Here is a tiny trained network, its code and every weight. The questions are about switching its units off for an input and a class, where a switched-off unit gives its printed mean instead of its output.

import numpy as np


def w(rows, s, z=0):
    codes = np.array(rows[::2]) - 128.0
    scale = np.full(codes.shape[1], s)
    scale[-1] = z or s
    return codes * scale


def f(y):
    return np.maximum(y, 0)


def log_softmax(a):
    a = a - a.max(-1, keepdims=True)
    return a - np.log(np.exp(a).sum(-1, keepdims=True))


def net(x, mask):
    res = np.array(x, float).reshape(1, 5) / 4 @ E
    y = f(res @ A[0][:, :-1].T + A[0][:, -1])
    res = res + np.where(mask, y, B[0][:, -1]) @ B[0][:, :-1]
    return log_softmax(res[-1] @ U[:, :-1].T + U[:, -1])


A, B = {}, {}
E = w([
[198,124,52,63],'x0',
[88,248,160,162],'x1',
[201,90,76,254],'x2',
[169,240,84,69],'x3',
[21,126,37,158],'x4',
],0.01)
A[0] = w([
[76,136,160,122,210],'n1',
[67,154,84,144,92],'n2',
[104,90,163,178,229],'n3',
[252,146,122,104,133],'n4',
[140,71,164,205,168],'n5',
[177,210,146,138,172],'n6',
[135,96,76,193,215],'n7',
[164,87,22,95,135],'n8',
[29,138,145,145,123],'n9',
[129,78,182,64,171],'n10',
[124,167,218,99,154],'n11',
[147,161,103,33,81],'n12',
[105,174,190,145,166],'n13',
[35,139,124,119,160],'n14',
[113,70,163,215,254],'n15',
[184,104,220,187,251],'n16',
[142,62,32,167,243],'n17',
[39,155,160,160,193],'n18',
[168,145,150,213,214],'n19',
[76,109,156,69,181],'n20',
[138,65,44,135,145],'n21',
[157,189,131,99,145],'n22',
[133,72,193,38,214],'n23',
[108,125,90,77,244],'n24',
[116,127,198,30,98],'n25',
[112,175,75,174,142],'n26',
],0.012,0.0036)
B[0] = w([
[121,56,55,152,185],'n1',
[161,140,94,141,177],'n2',
[87,173,137,197,211],'n3',
[65,123,49,60,215],'n4',
[92,156,213,166,224],'n5',
[66,199,189,55,203],'n6',
[86,43,188,137,212],'n7',
[110,47,129,66,219],'n8',
[73,101,20,119,199],'n9',
[228,122,129,154,204],'n10',
[143,31,98,51,212],'n11',
[76,89,167,120,207],'n12',
[86,114,96,90,197],'n13',
[147,127,49,143,194],'n14',
[70,133,186,180,247],'n15',
[143,134,184,115,239],'n16',
[129,58,175,110,241],'n17',
[89,159,62,94,212],'n18',
[117,146,208,129,210],'n19',
[163,103,87,171,197],'n20',
[104,52,176,73,213],'n21',
[71,141,199,76,189],'n22',
[202,62,167,174,230],'n23',
[135,62,92,135,192],'n24',
[134,1,145,165,218],'n25',
[190,176,121,119,184],'n26',
],0.0083,0.013)
U = w([
[165,56,90,63,209],'0',
[31,148,160,82,35],'1',
[170,173,1,175,68],'2',
[153,252,118,24,146],'3',
[187,148,221,163,164],'4',
[229,187,121,136,2],'5',
],0.0095,0.0031)

Each question gives the input, the list of numbers given to net, and the class t.
The units are the neurons (one row each of A and B). Each row of codes is followed by its name. A weight is (code - 128) times the scale printed after its matrix; where a second scale follows, it is the last column's (A, B and U).
mask holds one flag per neuron, in row order. A switched-off neuron (its flag False) gives its mean, the last column of its row in B, instead of its output. The means were averaged over made-up inputs and are rounded, as every weight is.
A unit's drop is (log p(t) with every unit on - log p(t) with that unit switched off) / (log p(t) with every unit on - log p(t) with every unit switched off).
The circuit of an input: a set's keep is (log p(t) with only the set's units on - log p(t) with every unit switched off) / (log p(t) with every unit on - log p(t) with every unit switched off). Starting from the 12 units with the biggest drops (on a tie, the unit counted first), units are removed one at a time, each time the one whose removal leaves the highest keep (on an exact tie, the one counted first), for as long as the keep stays at least 0.8.
units of the circuit, in order: the units of the circuit, biggest drop first
most important unit: the unit with the biggest drop
top k neurons: the k neurons with the biggest drops, biggest first
drop when u is switched off: that unit's drop, to one decimal
input [7,7,-2,4,-7], class 1: units of the circuit, in order : (n12 n6)
input [-5,8,-5,2,-6], class 0: units of the circuit, in order : (n11)
input [-8,-6,4,8,-3], class 1: top 4 neurons : (n23 n4 n10 n26)
input [-6,-5,4,7,1], class 1: units of the circuit, in order : (n23 n11)
input [2,6,5,-1,2], class 4: units of the circuit, in order : (n4 n11)
input [6,0,0,8,-5], class 1: top 3 neurons : (n6 n12 n22)
input [-3,-6,-2,-8,6], class 1: top 4 neurons : (n15 n5 n3 n11)
input [-2,-8,-1,0,-3], class 4: top 2 neurons : (n11 n9)
input [-4,-3,1,0,2], class 1: top 2 neurons : (n23 n10)
input [-8,-3,8,-4,5], class 1: top 2 neurons : (n23 n9)
input [-5,-6,2,3,-1], class 4: drop when n25 is switched off : 0.0
input [3,3,3,3,2], class 3: drop when n23 is switched off : 0.1
input [-8,3,-6,8,0], class 0: drop when n25 is switched off : 0.2
input [-4,8,2,-5,6], class 2: most important unit : n14
